Here is a tiny trained network, its code and every weight. The questions are about switching its units off for an input and a class, where a switched-off unit gives its printed mean instead of its output.

import numpy as np


def w(rows, s, z=0):
    codes = np.array(rows[::2]) - 128.0
    scale = np.full(codes.shape[1], s)
    scale[-1] = z or s
    return codes * scale


def f(y):
    return y / 2 * (1 + np.tanh(0.7978845608 * (y + 0.044715 * y**3)))


def log_softmax(a):
    a = a - a.max(-1, keepdims=True)
    return a - np.log(np.exp(a).sum(-1, keepdims=True))


def net(x, mask):
    res = np.array(x, float).reshape(1, 8) / 4 @ E
    y = f(res @ A[0][:, :-1].T + A[0][:, -1])
    res = res + np.where(mask, y, B[0][:, -1]) @ B[0][:, :-1]
    return log_softmax(res[-1] @ U[:, :-1].T + U[:, -1])


A, B = {}, {}
E = w([
[113,222,92,56],'x0',
[128,127,129,129],'x1',
[130,126,129,124],'x2',
[82,172,231,129],'x3',
[128,126,129,127],'x4',
[128,130,128,128],'x5',
[9,109,94,123],'x6',
[128,128,128,128],'x7',
],0.014)
A[0] = w([
[124,177,98,47,154],'N0',
[102,175,205,156,120],'N1',
[159,233,75,131,104],'N2',
[125,195,108,101,112],'N3',
[126,105,73,153,92],'N4',
[136,107,138,168,125],'N5',
[254,150,166,113,91],'N6',
[110,125,197,88,112],'N7',
[231,164,155,147,2],'N8',
[177,138,57,151,102],'N9',
[142,80,144,214,119],'N10',
[150,47,70,64,110],'N11',
[149,186,114,70,82],'N12',
[115,172,189,154,73],'N13',
[55,67,120,86,26],'N14',
[143,45,162,143,117],'N15',
[175,115,45,118,101],'N16',
],0.015,0.0065)
B[0] = w([
[111,78,236,207,238],'N0',
[203,167,67,17,211],'N1',
[155,143,154,162,224],'N2',
[149,73,214,164,201],'N3',
[149,110,93,82,185],'N4',
[150,123,140,162,165],'N5',
[44,48,102,118,249],'N6',
[170,170,111,47,181],'N7',
[35,9,91,102,209],'N8',
[163,169,108,79,212],'N9',
[151,161,216,167,219],'N10',
[177,178,116,90,230],'N11',
[144,167,172,199,202],'N12',
[176,161,130,63,182],'N13',
[51,1,135,96,190],'N14',
[153,205,211,203,208],'N15',
[180,200,85,82,234],'N16',
],0.0092,0.013)
U = w([
[186,117,227,250,85],'0',
[205,149,115,77,60],'1',
[64,22,123,150,255],'2',
],0.011,0.0047)

Each question gives the input, the list of numbers given to net, and the class t.
The units are the neurons (one row each of A and B). Each row of codes is followed by its name. A weight is (code - 128) times the scale printed after its matrix; where a second scale follows, it is the last column's (A, B and U).
mask holds one flag per neuron, in row order. A switched-off neuron (its flag False) gives its mean, the last column of its row in B, instead of its output. The means were averaged over made-up inputs and are rounded, as every weight is.
A unit's drop is (log p(t) with every unit on - log p(t) with that unit switched off) / (log p(t) with every unit on - log p(t) with every unit switched off).
The circuit of an input: a set's keep is (log p(t) with only the set's units on - log p(t) with every unit switched off) / (log p(t) with every unit on - log p(t) with every unit switched off). Starting from the 12 units with the biggest drops (on a tie, the unit counted first), units are removed one at a time, each time the one whose removal leaves the highest keep (on an exact tie, the one counted first), for as long as the keep stays at least 0.8.
circuit, biggest first: the units of the circuit, biggest drop first
most important unit: the unit with the biggest drop
top k neurons: the k neurons with the biggest drops, biggest first
drop of u: that unit's drop, to one decimal
input [-2,6,-1,-3,1,3,-1,1], class 1: top 4 neurons -> [N0, N3, N12, N2]
input [8,8,4,4,2,1,-7,-1], class 0: top 4 neurons -> [N12, N2, N0, N3]
input [5,-2,7,-4,6,-6,-6,-6], class 2: circuit, biggest first -> [N6]
input [4,0,-4,2,-7,6,-8,3], class 2: top 2 neurons -> [N8, N6]
input [1,1,2,4,8,-6,4,-1], class 1: top 2 neurons -> [N6, N8]
input [0,5,-1,4,5,0,-7,-6], class 2: top 2 neurons -> [N6, N8]
input [4,7,3,3,1,1,4,1], class 0: top 2 neurons -> [N6, N8]
input [7,6,-8,-3,-1,-3,-7,-1], class 0: top 2 neurons -> [N12, N2]
input [-3,8,-6,6,6,-4,6,-4], class 1: top 2 neurons -> [N1, N6]
input [7,-3,5,6,5,4,6,-5], class 0: top 2 neurons -> [N0, N3]
input [2,-8,4,8,3,2,7,1], class 1: top 2 neurons -> [N1, N7]
input [-5,-6,8,6,0,8,3,-3], class 1: top 3 neurons -> [N1, N0, N7]
input [-2,8,-2,-6,2,-7,6,-7], class 1: top 3 neurons -> [N11, N6, N8]
input [6,2,6,-5,-4,5,6,3], class 0: most important unit -> N0
input [-1,8,8,-3,-4,0,-5,2], class 2: top 2 neurons -> [N6, N8]
input [7,7,4,5,6,-3,-8,3], class 2: drop of N6 -> 0.8
input [-4,6,-4,-1,7,-2,-6,1], class 2: drop of N6 -> 0.6
input [-2,2,2,2,3,-6,3,-5], class 2: drop of N11 -> 0.3
input [8,-1,7,0,-3,-4,8,-2], class 0: drop of N0 -> 0.5
